Here is a tiny trained network, its code and every weight. The questions are about switching its units off for an input and a class, where a switched-off unit gives its printed mean instead of its output.

import numpy as np


def w(rows, s, z=0):
    codes = np.array(rows[::2]) - 128.0
    scale = np.full(codes.shape[1], s)
    scale[-1] = z or s
    return codes * scale


def norm(h):
    return h / np.sqrt((h * h).mean(-1, keepdims=True) + 1e-5)


def f(y):
    return np.maximum(y, 0)


def log_softmax(a):
    a = a - a.max(-1, keepdims=True)
    return a - np.log(np.exp(a).sum(-1, keepdims=True))


def net(x, mask):
    res = np.array(x, float).reshape(1, 5) / 4 @ E
    u = 0
    for l in range(3):
        y = f(norm(res) @ A[l][:, :-1].T + A[l][:, -1])
        res = res + np.where(mask[u : u + 4], y, B[l][:, -1]) @ B[l][:, :-1]
        u += 4
    return log_softmax(norm(res)[-1] @ U[:, :-1].T + U[:, -1])


A, B = {}, {}
E = w([
[198,232,93,46,90,97,91,138,139,149],'x0',
[128,146,81,99,135,103,110,151,15,124],'x1',
[115,141,187,107,242,136,80,190,181,110],'x2',
[140,107,202,40,147,56,254,225,142,58],'x3',
[111,118,142,131,147,92,59,128,111,120],'x4',
],0.0091)
A[0] = w([
[159,175,63,70,24,2,120,148,119,136,186],'0.n1',
[123,119,184,112,146,90,140,209,139,59,122],'0.n2',
[143,71,152,118,131,77,181,192,140,62,5],'0.n3',
[94,111,253,89,199,69,176,241,117,23,76],'0.n4',
],0.0087,0.0022)
B[0] = w([
[75,138,78,44,103,159,131,164,126,197,218],'0.n1',
[133,101,119,81,163,34,77,181,156,181,198],'0.n2',
[39,119,147,226,101,113,59,166,183,176,191],'0.n3',
[57,103,172,144,148,3,37,164,221,115,254],'0.n4',
],0.011)
A[1] = w([
[134,153,112,58,45,166,253,159,99,156,2],'1.n1',
[169,79,175,124,237,213,16,158,110,230,21],'1.n2',
[182,138,193,247,41,218,167,17,214,145,228],'1.n3',
[64,6,85,217,49,137,163,82,81,73,198],'1.n4',
],0.0049,0.0023)
B[1] = w([
[119,112,150,112,142,153,164,173,104,158,187],'1.n1',
[73,96,147,123,173,151,68,120,130,109,211],'1.n2',
[185,147,159,152,127,2,198,122,209,111,252],'1.n3',
[151,26,215,139,148,140,163,86,63,98,232],'1.n4',
],0.012,0.0044)
A[2] = w([
[22,106,158,190,247,148,92,254,165,96,125],'2.n1',
[227,60,71,63,3,103,158,89,80,148,64],'2.n2',
[206,247,125,24,150,112,90,130,223,127,254],'2.n3',
[59,122,111,185,132,129,40,37,167,206,121],'2.n4',
],0.0076,0.0024)
B[2] = w([
[93,83,177,9,216,94,177,179,175,131,254],'2.n1',
[27,170,113,125,74,111,132,126,250,254,166],'2.n2',
[73,86,85,249,50,166,174,61,82,69,206],'2.n3',
[194,161,153,68,250,69,26,155,227,6,206],'2.n4',
],0.0087,0.012)
U = w([
[178,60,148,80,156,139,174,189,109,71,25],'0',
[30,89,179,93,148,34,90,170,228,141,229],'1',
[216,40,199,233,111,82,174,18,132,98,209],'2',
[71,175,88,78,8,187,178,145,83,234,161],'3',
[116,199,48,115,95,188,70,109,123,91,96],'4',
[178,197,155,116,119,153,194,165,72,85,2],'5',
[239,203,199,93,209,121,78,156,114,86,28],'6',
],0.012,0.0051)

Each question gives the input, the list of numbers given to net, and the class t.
The units are the neurons (one row each of A and B). Each row of codes is followed by its name. A weight is (code - 128) times the scale printed after its matrix; where a second scale follows, it is the last column's (A, B and U).
mask holds one flag per neuron, layer by layer. A switched-off neuron (its flag False) gives its mean, the last column of its row in B, instead of its output. The means were averaged over made-up inputs and are rounded, as every weight is.
A unit's drop is (log p(t) with every unit on - log p(t) with that unit switched off) / (log p(t) with every unit on - log p(t) with every unit switched off).
The circuit of an input: a set's keep is (log p(t) with only the set's units on - log p(t) with every unit switched off) / (log p(t) with every unit on - log p(t) with every unit switched off). Starting from all 12 units, units are removed one at a time, each time the one whose removal leaves the highest keep (on an exact tie, the one counted first), for as long as the keep stays at least 0.8.
units of the circuit, in order: the units of the circuit, biggest drop first
unit that matters most: the unit with the biggest drop
top k neurons: the k neurons with the biggest drops, biggest first
k most important neurons of layer l: the k neurons of layer l with the biggest drops, biggest first
drop of u: that unit's drop, to one decimal
input [1,7,1,-3,-2], class 4: units of the circuit, in order	0.n4, 2.n1, 0.n3
input [-5,5,-4,1,4], class 2: units of the circuit, in order	1.n4, 0.n4, 0.n2
input [0,1,-1,-5,2], class 6: top 3 neurons	2.n4, 0.n4, 2.n3
input [5,-6,-1,-5,-7], class 2: unit that matters most	1.n3
input [6,-5,3,-7,-3], class 2: top 2 neurons	0.n4, 2.n3
input [7,-3,4,-1,-1], class 3: top 3 neurons	0.n4, 0.n3, 2.n4
input [1,6,1,-8,-4], class 6: top 2 neurons	2.n4, 0.n4
input [-5,-2,0,-5,-1], class 2: top 2 neurons	0.n4, 0.n2
input [-6,7,0,-5,-1], class 2: top 4 neurons	0.n4, 1.n4, 0.n2, 0.n1
input [1,5,-5,-4,8], class 3: 2 most important neurons of layer 2	2.n1, 2.n2
input [0,2,1,-2,1], class 6: drop of 0.n3	0.1
input [3,-4,-2,-2,0], class 3: drop of 0.n4	0.9
input [1,-4,-2,-8,8], class 6: drop of 2.n4	0.4
input [5,-8,3,-1,3], class 2: drop of 0.n3	0.3
input [-5,0,0,-8,2], class 2: most important neuron of layer 0	0.n4
